Here is a tiny trained network, its code and every weight. The questions are about switching its units off for an input and a target symbol, where a switched-off unit gives its printed mean instead of its output.

import numpy as np


def w(rows, s, z=0):
    codes = np.array(rows[::2]) - 128.0
    scale = np.full(codes.shape[1], s)
    scale[-1] = z or s
    return codes * scale


def f(y):
    return y / 2 * (1 + np.tanh(0.7978845608 * (y + 0.044715 * y**3)))


def softmax(a):
    e = np.exp(a - a.max(-1, keepdims=True))
    return e / e.sum(-1, keepdims=True)


def log_softmax(a):
    a = a - a.max(-1, keepdims=True)
    return a - np.log(np.exp(a).sum(-1, keepdims=True))


def net(x, mask):
    ids = ['δηλτφψω'.index(c) for c in x.split()]
    T = len(ids)
    res = E[ids] + P[:T]
    r = res
    for j in range(2):
        rows = slice(2 * j, 2 * j + 2)
        q, k, v = (r @ M[0][rows].T for M in (Q, K, V))
        z = softmax(np.where(np.tri(T) > 0, q @ k.T / 2**0.5, -1e9)) @ v
        o = O[0][rows]
        res = res + np.where(mask[j], z, o[:, -1]) @ o[:, :-1]
    y = f(res @ A[0][:, :-1].T + A[0][:, -1])
    res = res + np.where(mask[2:10], y, B[0][:, -1]) @ B[0][:, :-1]
    return log_softmax(res[-1] @ U[:, :-1].T + U[:, -1])


Q, K, V, O, A, B = {}, {}, {}, {}, {}, {}
E = w([
[135,170,164],'δ',
[162,108,128],'η',
[8,141,152],'λ',
[164,113,130],'τ',
[52,156,175],'φ',
[155,64,99],'ψ',
[95,120,145],'ω',
],0.015)
P = w([
[140,252,105],'0',
[34,65,71],'1',
[158,59,204],'2',
[180,152,130],'3',
[39,58,71],'4',
[125,89,203],'5',
[174,141,129],'6',
[37,56,72],'7',
[95,142,224],'8',
[166,133,127],'9',
[33,54,73],'10',
[2,171,249],'11',
[166,127,120],'12',
],0.016)
Q[0] = w([
[173,190,156],'head 0',
[153,145,171],'head 0',
[252,137,158],'head 1',
[129,147,161],'head 1',
],0.016)
K[0] = w([
[129,13,180],'head 0',
[163,77,214],'head 0',
[120,75,207],'head 1',
[181,1,33],'head 1',
],0.0075)
V[0] = w([
[207,179,253],'head 0',
[44,132,146],'head 0',
[97,156,130],'head 1',
[142,167,210],'head 1',
],0.012)
O[0] = w([
[198,181,255,254],'head 0',
[88,5,160,189],'head 0',
[221,7,111,175],'head 1',
[94,221,215,178],'head 1',
],0.0054,0.0052)
A[0] = w([
[69,59,181,56],'neuron 0',
[103,125,29,183],'neuron 1',
[6,132,189,149],'neuron 2',
[104,121,162,110],'neuron 3',
[243,144,126,109],'neuron 4',
[84,59,126,2],'neuron 5',
[76,64,138,167],'neuron 6',
[53,180,180,151],'neuron 7',
],0.013,0.0077)
B[0] = w([
[152,176,141,198],'neuron 0',
[120,176,10,141],'neuron 1',
[171,117,82,254],'neuron 2',
[193,76,144,157],'neuron 3',
[87,190,60,154],'neuron 4',
[213,139,163,145],'neuron 5',
[102,197,168,208],'neuron 6',
[88,64,141,212],'neuron 7',
],0.012,0.014)
U = w([
[155,153,219,135],'δ',
[150,67,206,179],'η',
[137,190,111,109],'λ',
[157,134,12,40],'τ',
[32,99,87,176],'φ',
[219,209,103,3],'ψ',
[10,174,152,144],'ω',
],0.011,0.0047)

Each question gives the input, a string of symbols that net reads in full, and the target symbol t.
The units are the heads (2 rows each of Q, K, V and O) and the neurons (one row each of A and B). Each row of codes is followed by its name. A weight is (code - 128) times the scale printed after its matrix; where a second scale follows, it is the last column's (O, A, B and U).
mask holds one flag per unit, heads first, then neurons. A switched-off unit (its flag False) gives its mean, the last column of its rows in O or B, instead of its output. The means were averaged over made-up inputs and are rounded, as every weight is.
A unit's drop is (log p(t) with every unit on - log p(t) with that unit switched off) / (log p(t) with every unit on - log p(t) with every unit switched off).
The circuit of an input: a set's keep is (log p(t) with only the set's units on - log p(t) with every unit switched off) / (log p(t) with every unit on - log p(t) with every unit switched off). Starting from all 10 units, units are removed one at a time, each time the one whose removal leaves the highest keep (on an exact tie, the one counted first), for as long as the keep stays at least 0.8.
units of the circuit, in order: the units of the circuit, biggest drop first
most important unit: the unit with the biggest drop
k most important neurons: the k neurons with the biggest drops, biggest first
which heads matter: for each layer, one digit per head in row order, 1 if its drop is at least 0.15 and else 0, layers parted by /
drop when u is switched off: that unit's drop, to one decimal
input δ η λ η τ, target η: units of the circuit, in order => head 0; neuron 4
input δ φ ψ, target δ: 2 most important neurons => neuron 2; neuron 7
input ω η δ τ λ τ η τ ψ φ, target η: most important unit => neuron 4
input λ η η δ η, target ψ: units of the circuit, in order => neuron 5; head 0; neuron 7; neuron 0
input ω λ τ η, target λ: 2 most important neurons => neuron 4; neuron 2
input λ ψ λ λ δ, target ψ: 2 most important neurons => neuron 5; neuron 7
input ω η δ λ, target φ: units of the circuit, in order => neuron 5; neuron 0; neuron 6
input λ ψ λ τ ω ψ ψ, target τ: 3 most important neurons => neuron 1; neuron 7; neuron 6
input τ ω η δ, target ω: which heads matter => 01
input λ τ ω λ η, target ψ: which heads matter => 10
input τ λ ω φ δ τ ψ ω δ ω δ τ, target η: which heads matter => 00
input φ η ψ η λ ψ φ ψ, target δ: which heads matter => 11
input ψ ω δ ω λ, target τ: 2 most important neurons => neuron 1; neuron 2
input ψ φ δ ω δ λ ψ ψ, target τ: units of the circuit, in order => neuron 1
input τ ψ τ η, target λ: 3 most important neurons => neuron 2; neuron 4; neuron 7
input φ ψ ψ η ω ω δ φ, target δ: 3 most important neurons => neuron 6; neuron 0; neuron 5
input ψ δ φ ω ω δ δ η ω τ φ, target τ: 3 most important neurons => neuron 2; neuron 1; neuron 5
input ω τ δ η δ δ δ, target ω: 2 most important neurons => neuron 4; neuron 2
input ψ ψ η λ, target φ: 2 most important neurons => neuron 0; neuron 5
input λ η ψ ω φ φ δ δ δ τ η η, target η: most important unit => neuron 7
input η δ λ φ δ δ η ω η τ φ η, target η: 2 most important neurons => neuron 7; neuron 3
input ψ φ τ λ η, target τ: drop when head 0 is switched off => 1.0
input ψ δ τ η ω τ δ δ ψ τ η, target τ: drop when head 0 is switched off => 0.9
input ψ ω τ η δ, target τ: drop when head 0 is switched off => 0.7
